Each row has a hidden value; after the row comes its grade, the name of the range that the value falls in. Each part has its own.
[ 293   65 -174  152  -87 -326  -44 -119  139  182   88  -13 -254   11
   11   50    1 -150  112   62  115 -126  -41  -20  200   21   40   80
  173  124   -2   43 -168  111   27  132  111  -81  -77   87  -94  192
   25  -12   14  126   39]
K
[  30  -48 -280   55   70  -52  -52  188  -85 -120  118   93  -70   37
  194  143  278 -372  400  256 -146 -202  148  202  306  -25   35   12
  125  545 -322 -166  141 -144  335 -127  214 -132  101   74  -53   72
 -143 -324 -512 -148 -306]
Y
[  88   48  272  155  -70  130   56   82 -109   -9 -178    1  106   14
 -129 -152  -29   76 -271 -131  191  -18  -25  110 -211 -141  405 -177
  149 -137  -29  192 -138  -81   -1  234 -294 -235  270  160  197   68
 -368   97   90 -120   97]
P
[-148   83  222  201   34   63  -55   45   -7 -138 -108   -9   42   20
  -13   74   -1  -44   11    7   68   49   68   92 -150  -45  251 -120
   43   58  102   31   53   83   21  116   23  -47  188   33  -98   21
   12  -45    9 -126 -166]
Q
[ -90  215  436  301  161  208   20  -37  111  158  -94  107 -186   16
  288  104  218   69   63  -86  157  -27   12 -188   61  143  199 -173
 -175  -81  -55  123   75  240   62  224  142   27  201  116 -276  257
  152 -110  204   -1 -121]
P
[ 155   82 -109    2  128  -54  252  301 -279  -55 -113  -13   81 -172
  -52 -204   20   -6   28 -116  112   80   84 -225   98 -277  182  100
   74   44  279   15   69 -409 -196   35 -118   68  234  409   42 -102
 -362   61   16  109    0]
X
[ -60  106  149   -7   64    0  200  199  -91   35  -97 -114  115 -143
  -11 -166   77 -138  118  -76  104   73  -65   68 -159 -172  251  -50
   96   80  -25    2  -30   61 -133  126  164  -26   -5  106  -71 -139
 -228 -242  178   27 -198]
E
[ -48  187  135   61  243   83  311 -283  232  129  -39 -212  -21   -2
  -25  -84  215  204   -1   -1  -34  286  -92 -114 -214 -143  -36   45
 -171 -256 -205  233 -373   -1 -169 -187  487   30 -205  -72 -449  133
  146 -455  633  -79  141]
E
[ 245 -239 -556  -27 -133 -183   44  -21  103  -10  188   56 -202   28
  -27  -58  258 -467  104   93  -39 -275  254   60  459 -235 -138   67
  389  254 -405 -170 -181 -218  360 -396  133 -448   19  348 -138   91
 -245 -626 -162   75   58]
Q
[ 214   -1 -377   49  361 -380   53   -9  436 -171   54 -197   41 -117
 -208  292 -106  165   73  223 -193  121  130  -17  -42  406  -32   91
 -272  -14  144 -219   74  113 -299  334   62  134 -243  -59  -10 -160
  635  -46  343   59 -180]
Q
[ -17 -114 -145  245   31  324 -113  -28  163 -137    8  220  -33  168
  -52 -168  147  224 -332 -141 -158   53  265  -16  197 -161  -74 -237
  197 -236  -79  231 -111 -277   35 -374   84 -233  427  263 -203  303
 -224 -323   84  -97  294]
X
[ 341 -280 -530  261 -379 -269 -414 -478  198  135  129  273 -268  343
 -126   80  -79 -602   63  280 -142 -598  230  358  534 -175    0 -187
  643  161 -399 -449 -139  156  500 -289  202 -334  -57   69  -97  205
 -196 -266 -264  -58  236]
U
[ 291    8 -283   60  253 -210  111 -401  284   48  -90 -118 -100   28
 -193    6  -39  -85 -132   83  -85  -35  129 -197   89  -46  -37   20
  -47 -216  -56 -231 -211  -73  -71 -123  148   43  -74  158 -172    5
  155 -196  526   -5  165]
N
[  16 -123  -91  320  -80   76 -533 -396  442   52  -13  249 -119  262
   53  155   37 -374   19  155 -189 -485  146  515  153  223  160 -564
  206   70 -493 -319   -9  468  475   34  273 -216  201 -212 -160  351
  166 -311  -93 -239  -58]
Q
[  91 -162  -34  249 -156  -49 -323 -172  297   12  106  204 -163  180
  141  281  126 -261  182  282 -124 -324   26  409  202  229  106 -262
  318  154 -601 -155   21  525  277   93  324 -338   -6 -105    7  151
   57 -328 -182 -120 -150]
K
[ 224  -82 -346  182 -146 -348 -551 -252  157  -39 -267   -9    1  -56
 -188    9 -391 -413   47  -86    6 -282   20  226  126  -37  305 -512
  379   92   78 -545  -13  449   71  106  138  -31  160  -87  -19  -46
 -195  204  -71  175   16]
Y
[-312  284  492  264  189  237  137   88 -182  -38  -46   42  -63  145
  239  162  253  118  200  134   80  154    9 -139  -58  -84  191  119
 -250  158  102  130  143  -74   39  132  119  217  107   17 -282  133
   77  -36  -36 -240 -162]
X
[ 501 -291 -534  187  138 -331 -148 -587  371 -291  146   -6 -220  361
 -165  506   27  139  -88  650 -450   12  104   81  249  181 -288  222
  197  -36 -610  -19 -294  -65   32 -386  273 -288 -188  -58  226   71
  132 -122  -27 -353  267]
N
[ 129  194   12  189  -69 -257 -189   64  149   14   35   -2 -236  -48
  286  397  166  247  466   79  197  138 -312   24   87  148   91   11
  -46  206 -207  181  -14  415  -58  287  340 -109  -12 -158 -173  311
   99   31 -267  177  -56]
N
[ 441  283 -233   62  449 -336  305 -183  148 -165 -131 -253  -45  -22
 -258  283 -129  580 -159  123   69  401  -20 -444 -181   37    2  412
 -446 -273  357  173 -139 -435 -403  169 -233  184   -2  160   15   85
  336  351  423  -42  181]
P
[ -97  -85  -87  109   44  -22  -58  116   69 -114  -67  -63  103  -55
 -117  -65  -13 -140   15  -33  -68  -13  162   80   40  -41  160 -197
  111   80   55 -240   35   94  -36   55   81  -36   -5   53 -103 -170
  -55 -206  100   46  -69]
E
[  51   83  -28   12  247 -144  311  119  151  -66   81 -193   34  -44
  -88  132  135  231   81  185  -40  227   -5  -84 -103  109   24  255
 -232    4  -20   33  -54  -44 -261  254   60   56 -276   24  -52 -125
  271 -194  324  -21  -69]
N
[ -67  -74  103  439   -9   63 -175 -254  209   69   46   93  -82   67
    7  -47  -87    3  -39   24 -245   44  182   94   74  112  -28 -251
  326 -134  160  321 -117  186 -114 -268  525    7   -6  -66 -259  132
  155  -93  152  -62   20]
U
[ -79  170  330  182  200   83  145   82 -221  -58 -107    2 -103   49
  199  106  163  -34  119   97   73  114   12 -250   54  -96  168  122
  -43  160   40   65  104  -58  -45   27   94  102  147  205  -58  -36
 -179    3  -22 -129 -200]
E
[ 197   -6   67  341  -40  -37 -271   26  -41  121 -122  265 -181 -135
  202 -233 -202 -125  -21 -248  -38   -5    7 -152  299   -8   63 -322
  617  -99  302  299   97  287 -376 -183  498   56  459  352   -3   76
 -444  176   -4  253 -136]
X
[-260   47  108  312  -30  303 -152  -72  212   33   98  180    9  278
  -19  -64  137  159  -89   47 -160  -26  128  250   27  -32   55 -218
   14  -75  -59   66  -48   50   92   19  208   31   61 -143 -375  303
  128 -287  118 -201  162]
E
[ 253  137  -35  112  232 -115   77  -32   22  135  -54   69 -218  -26
  242  201  213 -289  267  127  104 -282   77 -142  272  131  169    5
 -151  234 -214 -210  137  -12  270  191    3  -12  131  223  -39  156
   68  -90  -89  -23 -243]
P
[ -30  200  442  288  182  -44   11  -64  -56  -90 -214  -82  -64 -153
  105   47 -173   51  -10  -94   72  334  -66 -196 -263   29  168  -50
  197  -96  389  473    2  218 -404  -73  377   93  277  138  -48  -46
  -43  205  203  -27 -357]
K
[ -57  320  391  420  210   81  -85 -140  148   16 -123  -43  144   75
 -110  115 -206  599 -104   56  -47  250 -105  137 -442  276  311 -153
 -344 -257  458  414  -50   29 -310  501    7  372   68 -369  -85  298
  465  558  237 -257  105]
P
[-115  311  475  163   58  -15  108   69 -185  -35 -259 -122   92  -91
 -100 -118 -217   -8 -101 -169  276  227 -101  -53 -437 -219  393   -8
   86  -73  505  229    2   58 -292  233  -32  142  249  127  -50  -66
 -147  233  256  -64 -247]
Q
[ 214  -85 -254  102 -234 -186 -120  230  -38  133  119  244 -124   48
   81    9   74 -203  254  103   72 -320   -1  100  478  -69  151  -33
  313  208 -177 -377  177  205   38  321   29  -76  -34  213   28   -8
 -272 -100 -215  244   59]
X
[ -37  128  245  225   90   16   67  122  -90   62 -136   66   22  -87
   28  -77 -112 -152   49  -98   81   -6  110  -75  -25  -50  264 -110
  169  -21  332    4  206  118 -181  130  119  111  143  240  -82 -121
  -72   14  162   56 -294]
U
[ 177 -121 -236  -70 -151  -35  287  385 -116  -53   76   17  240  -64
 -260 -172   74   60  -21   32   64  -53   77  240   -5 -246  240   77
  222  -16 -148  -50  -27 -288  -71  212 -254 -305  -78  247  187 -159
 -322 -245    9   54  128]
U
[ -48   52   94  136  209   64   91 -178  109   49 -123 -126  -46   -4
  -31 -131   97 -174 -100  -75  -24   11  136 -111  -29  -77   92 -140
  -25  -32  -14   -8 -182  -47   59 -150  167   -2   58  101 -228   38
  -21 -273  328  -95  -20]
X
[-201 -103  217  327  -53  453 -358  -26  -44    4 -188  387  154   84
  129 -234  -10 -308  -29  -80 -208 -331  187  376  120  -80  339 -696
  402  -60 -190 -178  214  237  176  -99  343  -22  510   52 -104   96
 -361 -164  -93 -183 -110]
Y
[ 511 -103 -265   88   57 -157   48  -27 -199  -60  -38  124 -200   73
   83   70   90  -33  -20  195  -45  -83    9 -252  441 -134   22  158
  306   83 -305   -6  -60 -249  -40 -154  -16 -178  210  420  319   -1
 -577  118 -200   -5  159]
Y
[ 250   58 -146   48  267 -218   88  126  -28  -87  -81 -121   68  -30
 -135   99  -36  -62   -1  169   -4 -119   95    4   -7  169  270   62
 -228  213  109 -221   73 -246   21  441 -388  109   41   83  288  -75
   65  249  -52 -141 -108]
N
[  61  159  176  293  391  120  -73 -308  158  -86 -185   95 -205  126
  180  192   60   96  -93   52 -104  122   95 -308   74   83  -11  -92
  -89 -155   -6  109   56   50  -92 -215  308  118  368  191 -181  190
   71  -37  241 -183 -130]
X
[ -52  102  305  167  140   26   21  261  -85  -28 -226  -97   76 -187
   40  -73  -31   92  -23 -206  156  128  -33 -162  -89   70  349 -210
  -52   -9  237   14   88  169 -245  370  -79   79  159  131   64 -140
 -164  167  148  133 -119]
X
[ 257   -9  -81  105 -187 -290  -82 -197  114  271   -4   -7  -87  111
 -165  -39  -93 -370   18  143  134 -421  -46  226  110  -15  314  -91
  162   84 -166 -434 -143  266  179  467 -142  -37 -223  -29   56   15
  -38   16  152   27  137]
Q
[-225  124  387  226  -49  131 -255 -136  350  252  -44  -10  -95  102
  144  -61  145 -340   55  -94   71 -229 -109  440 -194  184  281 -475
   81  152 -365    3 -144  646  278  263  324 -159   10 -281 -249  272
   67 -433  153 -146 -291]
X
[ 125 -116  -99  200   85   49   25  -52  -45  -49  -79   88   41 -107
  -32 -161  -29  -46  -50  -30 -143  -14  205  -83  167  -91   72 -175
  252 -142  101   97  -42 -191 -115 -232  221  -16  232  248  -45  -10
 -160  -20   98   16  108]
Q
[  83 -186 -107  155  102   38 -190  426 -249 -174 -217  162  259 -338
   -5 -363 -250 -401   -3 -227 -186 -156  268  179  104   30  319 -499
  531  171  376    8  323  -91 -203  -59  107   16  591  358  346 -266
 -514  179 -294   63 -427]
X
[ -79  152  -57  172  109 -101 -237 -175  352 -194   20  -44 -209  259
   86  524  180  112  184  247   12   86  -50   66   20  121    4   30
 -225  199 -329 -221   19  356  186  126  170 -113  -50 -205 -313  221
  320 -283  -40 -136 -128]
Y
[-167  285  328  252   67  210   17  -12   43  167 -109   66 -105   36
  156  -47  170  -50   58 -203  229  -45   49  -38  -58 -104  244 -188
 -123    6   96  137    8   28  202   95   70   -6  252   85 -409  350
   50 -189  104  -47 -106]
U
[ 272   73  -73  157  182 -229  -32 -296  189  130  -95 -103 -233  -27
  100  114   60  -71  111   55    6  -14  -71 -203  163   95   24  -55
  -13    4 -168  -36 -189  186  -35  -18  307   16  -54   37 -120  118
   21  -45  203   69   48]
X
[ 177    6 -214  364  218   14 -266 -201  233  -87  -47  205 -125  154
  -27   75 -129  278 -187   35 -253   49  197 -177  278  142  -79 -166
   39 -209  251   33   73  -58 -214  -92  169  200  296  124 -128  222
  116  194  127  -29  186]
E
[ -91  -59  247   91  151  158  234 -160 -144 -164 -171 -156  -34    5
   -7 -153  138 -234 -187  -29  -49  232  127 -201 -105 -354   27   18
  336  -40 -169  262 -269 -154  -41 -620  326 -258  168  318  -76 -178
 -478 -423  256 -208 -121]
E
[ -48  110  214  297  126  123  -45   29   88   86   32  144  -52  147
  100   47   66  188   12  119 -104   -2   15    4   93  163  127  -77
  -63  -34   41   39  105  147 -149  295  142  206   18  -22  -95  113
  109   49  134  -93   -4]
E
[ 118 -263   18  160 -169  -77 -240   -8   61  -21 -171   36   81 -224
  -55 -222 -197 -480  -54 -160  -51 -197   78  304   -8   12  281 -524
  695  -15 -141   -2  -65  436  -60 -112  330 -352  231  155  193 -207
 -412 -166   31  111 -243]
K
[ 144   69   14  314  -52 -226 -160  -17  268  238  168   76 -199  119
  100  228   35  309  215  210  -24  -51 -158    4  273  355   71    2
 -103   15  -32  -92   11  465 -213  615  172  210 -370 -217 -102  147
  326  184  105  184  216]
X
[ 106  -63  140  107  148  -19  174  156 -140   12 -133  -54   61 -280
   39 -235  -27 -241  -13 -113  -18    9  114 -109   12    8  203 -143
  278    8  133  166   -2  -30 -214  -35  171  -38  183  319  147 -223
 -268  -26  150   69 -245]
Q
[ -48  106  199  283   36   62  -85 -357  244  -54  -54  123 -165  347
  -63  219  -31  233 -187  164  -14  135   -5 -129    7 -113   13   50
   65 -327  -72 -115  -18  320 -193    3  225   46    1   71 -281   69
  104 -167  470 -108  155]
X
[ 277   10  -66  268  151  -60  -45 -261  106 -169 -138   25   27   49
 -195   66 -229  334 -265   68 -142  209   64  -67 -113   -3   62  -45
  159 -346  184  309 -130 -153 -321 -144  110  -13  242  115   92   89
  -17  261  225 -141  171]
P
[ 407   57 -257    4  179 -325  172 -174  149   13  -65 -217 -142  -46
  -82  174   80  -52   56   93   89   25  -18 -123   18   -6   51  145
  -41   59 -236   16 -240 -114   57  -41    3 -238 -105  138   46   58
  -24 -149  122   -3   -6]
U
